Below are the code and all the weights of a small trained network. Each question names an input and a class and asks about switching units off, where a switched-off unit gives its printed mean instead of its output.

import numpy as np


def w(rows, s, z=0):
    codes = np.array(rows[::2]) - 128.0
    scale = np.full(codes.shape[1], s)
    scale[-1] = z or s
    return codes * scale


def norm(h):
    return h / np.sqrt((h * h).mean(-1, keepdims=True) + 1e-5)


def f(y):
    return np.maximum(y, 0)


def log_softmax(a):
    a = a - a.max(-1, keepdims=True)
    return a - np.log(np.exp(a).sum(-1, keepdims=True))


def net(x, mask):
    res = np.array(x, float).reshape(1, 7) / 4 @ E
    u = 0
    for l in range(2):
        y = f(norm(res) @ A[l][:, :-1].T + A[l][:, -1])
        res = res + np.where(mask[u : u + 8], y, B[l][:, -1]) @ B[l][:, :-1]
        u += 8
    return log_softmax(norm(res)[-1] @ U[:, :-1].T + U[:, -1])


A, B = {}, {}
E = w([
[60,38,2,67,96],'x0',
[149,239,229,166,125],'x1',
[122,28,181,180,206],'x2',
[109,239,173,122,132],'x3',
[173,80,142,112,124],'x4',
[71,124,153,227,185],'x5',
[85,145,109,161,100],'x6',
],0.0046)
A[0] = w([
[125,207,191,126,132,206],'L0N1',
[73,186,165,109,73,124],'L0N2',
[137,96,150,244,205,97],'L0N3',
[131,184,169,164,72,125],'L0N4',
[151,169,98,150,138,5],'L0N5',
[113,131,160,147,142,49],'L0N6',
[155,163,22,73,181,240],'L0N7',
[184,110,97,189,204,101],'L0N8',
],0.011,0.0019)
B[0] = w([
[165,96,81,141,245,255],'L0N1',
[95,153,57,188,127,202],'L0N2',
[76,150,214,25,71,242],'L0N3',
[230,129,76,195,162,215],'L0N4',
[163,205,159,127,117,142],'L0N5',
[136,125,140,113,84,158],'L0N6',
[177,90,150,111,112,227],'L0N7',
[3,95,184,131,147,186],'L0N8',
],0.0072,0.0065)
A[1] = w([
[205,244,70,131,133,3],'L1N1',
[156,89,2,27,137,237],'L1N2',
[138,252,58,192,162,18],'L1N3',
[116,42,101,130,86,185],'L1N4',
[113,161,125,198,28,130],'L1N5',
[178,131,69,105,51,142],'L1N6',
[29,60,146,159,103,105],'L1N7',
[85,233,162,145,148,37],'L1N8',
],0.0085,0.0013)
B[1] = w([
[3,189,93,171,200,203],'L1N1',
[215,115,78,202,68,253],'L1N2',
[106,246,23,167,171,209],'L1N3',
[175,167,64,83,58,206],'L1N4',
[113,82,149,116,156,140],'L1N5',
[121,2,189,83,48,186],'L1N6',
[125,176,169,128,48,195],'L1N7',
[137,123,31,126,128,163],'L1N8',
],0.006,0.0075)
U = w([
[141,197,40,196,193,176],'0',
[186,74,228,110,241,2],'1',
[17,62,236,65,78,153],'2',
[200,26,66,104,10,207],'3',
],0.011,0.0035)

Each question gives the input, the list of numbers given to net, and the class t.
The units are the neurons (one row each of A and B). Each row of codes is followed by its name. A weight is (code - 128) times the scale printed after its matrix; where a second scale follows, it is the last column's (A, B and U).
mask holds one flag per neuron, layer by layer. A switched-off neuron (its flag False) gives its mean, the last column of its row in B, instead of its output. The means were averaged over made-up inputs and are rounded, as every weight is.
A unit's drop is (log p(t) with every unit on - log p(t) with that unit switched off) / (log p(t) with every unit on - log p(t) with every unit switched off).
top k neurons: the k neurons with the biggest drops, biggest first
top k neurons in layer l: the k neurons of layer l with the biggest drops, biggest first
drop when u is switched off: that unit's drop, to one decimal
input [-6,0,5,2,1,-6,1], class 1: top 2 neurons in layer 1 => (L1N3; L1N2)
input [-7,-7,8,-8,-1,-8,5], class 2: top 2 neurons in layer 0 => (L0N8; L0N4)
input [0,4,4,2,1,5,8], class 2: top 3 neurons => (L0N3; L1N3; L1N2)
input [-5,8,5,-6,-6,-2,4], class 1: top 2 neurons => (L0N3; L1N3)
input [-2,-5,-4,5,1,7,-7], class 1: top 2 neurons in layer 1 => (L1N3; L1N1)
input [-8,-7,4,5,-4,-1,0], class 1: top 2 neurons => (L0N1; L1N6)
input [4,-4,6,-4,-3,4,7], class 2: drop when L0N8 is switched off => 0.1
input [-5,5,1,-6,5,4,-2], class 2: drop when L0N8 is switched off => 0.2
input [-8,7,8,-5,-7,6,1], class 2: drop when L0N3 is switched off => 0.8
input [-2,-4,5,1,-8,-4,2], class 2: drop when L1N4 is switched off => 0.0
